Below are the code and all the weights of a small trained network. Each question names an input and a target symbol and asks about switching units off, where a switched-off unit gives its printed mean instead of its output.

import numpy as np


def w(rows, s, z=0):
    codes = np.array(rows[::2]) - 128.0
    scale = np.full(codes.shape[1], s)
    scale[-1] = z or s
    return codes * scale


def norm(h):
    return h / np.sqrt((h * h).mean(-1, keepdims=True) + 1e-5)


def f(y):
    return np.maximum(y, 0)


def softmax(a):
    e = np.exp(a - a.max(-1, keepdims=True))
    return e / e.sum(-1, keepdims=True)


def log_softmax(a):
    a = a - a.max(-1, keepdims=True)
    return a - np.log(np.exp(a).sum(-1, keepdims=True))


def net(x, mask):
    ids = ['ΓΘΞΨβδεζλμσ'.index(c) for c in x.split()]
    T = len(ids)
    res = E[ids] + P[:T]
    r = norm(res)
    for j in range(2):
        rows = slice(3 * j, 3 * j + 3)
        q, k, v = (r @ M[0][rows].T for M in (Q, K, V))
        z = softmax(np.where(np.tri(T) > 0, q @ k.T / 3**0.5, -1e9)) @ v
        o = O[0][rows]
        res = res + np.where(mask[j], z, o[:, -1]) @ o[:, :-1]
    y = f(norm(res) @ A[0][:, :-1].T + A[0][:, -1])
    res = res + np.where(mask[2:14], y, B[0][:, -1]) @ B[0][:, :-1]
    return log_softmax(norm(res)[-1] @ U[:, :-1].T + U[:, -1])


Q, K, V, O, A, B = {}, {}, {}, {}, {}, {}
E = w([
[114,105,130,92,115,163,104,152],'Γ',
[145,255,110,77,135,136,160,192],'Θ',
[133,97,117,64,127,143,139,150],'Ξ',
[89,60,98,147,143,126,177,139],'Ψ',
[122,45,133,162,90,188,122,154],'β',
[125,65,86,112,118,131,168,137],'δ',
[156,130,131,85,171,124,223,173],'ε',
[106,62,150,81,129,151,139,165],'ζ',
[81,98,111,68,156,115,167,139],'λ',
[130,47,186,112,110,159,124,169],'μ',
[107,107,66,110,155,119,175,114],'σ',
],0.014)
P = w([
[103,137,144,146,111,70,78,99],'0',
[168,136,84,98,178,154,97,117],'1',
[146,131,179,118,80,92,74,148],'2',
[174,149,101,131,179,119,85,123],'3',
[135,95,67,139,70,130,130,185],'4',
[148,132,117,97,163,157,118,93],'5',
[88,114,134,200,178,88,106,183],'6',
[108,132,125,81,123,173,135,85],'7',
[101,100,120,124,113,126,142,216],'8',
[166,138,127,116,177,147,118,95],'9',
[108,104,139,98,45,163,155,146],'10',
[140,142,104,93,152,182,140,92],'11',
[88,70,73,142,153,92,122,253],'12',
],0.02)
Q[0] = w([
[100,53,62,40,149,204,155,205],'h1',
[128,96,151,167,255,68,34,210],'h1',
[171,154,67,171,166,177,154,124],'h1',
[179,86,127,73,134,198,159,56],'h2',
[128,86,101,104,157,159,157,186],'h2',
[153,156,145,121,22,78,151,160],'h2',
],0.015)
K[0] = w([
[182,99,166,93,208,220,167,9],'h1',
[225,121,147,183,229,58,64,97],'h1',
[227,154,74,126,151,192,180,217],'h1',
[68,197,155,136,88,179,254,175],'h2',
[181,179,207,128,204,203,204,38],'h2',
[42,57,106,63,96,157,63,28],'h2',
],0.0099)
V[0] = w([
[209,166,125,14,39,107,111,103],'h1',
[208,127,79,163,43,156,111,36],'h1',
[190,114,111,117,104,54,212,168],'h1',
[87,247,102,153,116,145,125,130],'h2',
[212,140,191,154,127,113,159,132],'h2',
[104,170,143,127,96,154,55,162],'h2',
],0.012)
O[0] = w([
[119,71,180,100,154,94,42,133,176],'h1',
[159,192,90,214,102,112,2,96,173],'h1',
[71,113,183,49,40,98,112,110,86],'h1',
[27,118,99,144,218,200,109,170,2],'h2',
[134,128,208,112,142,224,113,98,68],'h2',
[143,103,79,117,160,149,115,192,54],'h2',
],0.013,0.0065)
A[0] = w([
[132,131,172,134,169,187,130,4,97],'n1',
[137,168,165,122,87,104,148,131,155],'n2',
[133,99,117,158,90,139,135,180,119],'n3',
[82,95,115,155,150,167,157,205,170],'n4',
[138,175,121,102,142,127,118,122,131],'n5',
[158,116,87,126,122,146,130,140,254],'n6',
[56,152,122,152,100,109,120,181,64],'n7',
[145,114,157,88,139,154,117,113,149],'n8',
[137,136,125,145,91,154,120,152,133],'n9',
[126,124,122,71,174,158,152,99,117],'n10',
[154,135,150,130,131,110,102,58,100],'n11',
[184,166,124,159,170,138,127,85,106],'n12',
],0.02,0.0072)
B[0] = w([
[107,112,84,123,178,116,123,6,195],'n1',
[113,103,96,139,128,163,101,118,224],'n2',
[131,159,110,126,177,104,130,118,186],'n3',
[105,159,98,96,108,144,92,137,180],'n4',
[114,81,110,143,140,136,135,153,145],'n5',
[107,126,173,141,126,174,122,131,248],'n6',
[171,127,135,75,115,142,125,63,140],'n7',
[95,195,126,129,129,163,117,121,181],'n8',
[147,149,136,102,139,101,174,128,160],'n9',
[159,110,101,177,135,118,120,144,172],'n10',
[131,137,104,117,118,127,152,150,217],'n11',
[99,135,154,116,141,92,128,130,202],'n12',
],0.023,0.011)
U = w([
[60,113,44,218,154,200,62,194,103],'Γ',
[152,229,132,5,118,100,99,150,125],'Θ',
[110,42,182,141,173,60,53,142,131],'Ξ',
[82,186,77,170,56,175,255,132,101],'Ψ',
[126,227,152,208,128,87,140,153,202],'β',
[133,114,66,186,8,95,52,109,67],'δ',
[64,148,243,103,43,148,152,121,254],'ε',
[154,47,83,113,173,110,188,165,136],'ζ',
[48,176,65,55,131,33,202,181,73],'λ',
[201,67,154,167,119,203,133,128,177],'μ',
[160,138,86,78,194,116,142,7,112],'σ',
],0.0074,0.0036)

Each question gives the input, a string of symbols that net reads in full, and the target symbol t.
The units are the heads (3 rows each of Q, K, V and O) and the neurons (one row each of A and B). Each row of codes is followed by its name. A weight is (code - 128) times the scale printed after its matrix; where a second scale follows, it is the last column's (O, A, B and U).
mask holds one flag per unit, heads first, then neurons. A switched-off unit (its flag False) gives its mean, the last column of its rows in O or B, instead of its output. The means were averaged over made-up inputs and are rounded, as every weight is.
A unit's drop is (log p(t) with every unit on - log p(t) with that unit switched off) / (log p(t) with every unit on - log p(t) with every unit switched off).
The circuit of an input: a set's keep is (log p(t) with only the set's units on - log p(t) with every unit switched off) / (log p(t) with every unit on - log p(t) with every unit switched off). Starting from the 12 units with the biggest drops (on a tie, the unit counted first), units are removed one at a time, each time the one whose removal leaves the highest keep (on an exact tie, the one counted first), for as long as the keep stays at least 0.8.
units of the circuit, in order: the units of the circuit, biggest drop first
unit that matters most: the unit with the biggest drop
k most important neurons: the k neurons with the biggest drops, biggest first
which heads matter: for each layer, one digit per head in row order, 1 if its drop is at least 0.15 and else 0, layers parted by /
input Ξ δ σ ζ Θ δ ε, target ζ: which heads matter : 11
input β δ δ δ δ δ Ξ ε λ, target δ: which heads matter : 01
input Ψ λ δ ε δ δ μ δ δ β Ψ Θ ε, target β: units of the circuit, in order : [h1 h2 n12]
input Ψ Θ δ Θ Ξ ε ε, target Θ: units of the circuit, in order : [n4 h2 n7]
input λ δ β σ δ δ δ λ δ β, target β: units of the circuit, in order : [h1 h2 n12 n1]
input σ μ Ξ Θ δ Ψ β λ δ Ψ δ, target λ: 2 most important neurons : [n3 n1]
input Ξ δ δ δ ε, target δ: which heads matter : 11
input ε β Ψ δ Ψ δ δ δ Θ λ, target Γ: units of the circuit, in order : [h2]
input δ Θ β β δ μ Ψ, target β: which heads matter : 10
input δ ε δ δ β δ δ δ ε Ξ Ψ λ β, target Ξ: units of the circuit, in order : [h1 h2]
input δ δ δ λ, target ζ: units of the circuit, in order : [h1 n1 n10]
input μ δ Ξ β Ξ Ξ Ξ Θ ε μ β, target Θ: which heads matter : 00
input Ψ δ ε ε δ β Ξ δ ε β Γ, target δ: units of the circuit, in order : [h2 h1]
input δ δ λ, target δ: unit that matters most : n2
input μ Γ δ δ λ β μ, target δ: units of the circuit, in order : [h2 h1 n2 n6]
input σ δ Θ Θ δ δ, target Γ: which heads matter : 01
input δ Ξ δ δ β, target Ξ: which heads matter : 10
input μ σ Γ δ Ξ Ξ, target Θ: which heads matter : 11
input δ λ Ψ δ β δ, target δ: units of the circuit, in order : [h2 h1 n1]
input Θ δ β δ ε Ξ δ δ μ Ψ ε, target δ: units of the circuit, in order : [h2 n2 h1]
input ε Ψ δ, target ε: which heads matter : 10
input ζ ε Ψ μ λ δ ζ δ Ξ, target δ: which heads matter : 01
input Ψ λ Ψ β λ β δ β δ Ψ, target Ψ: which heads matter : 11
input ε β β Ξ ε δ β ε Ξ Ψ Γ, target ε: units of the circuit, in order : [h1]
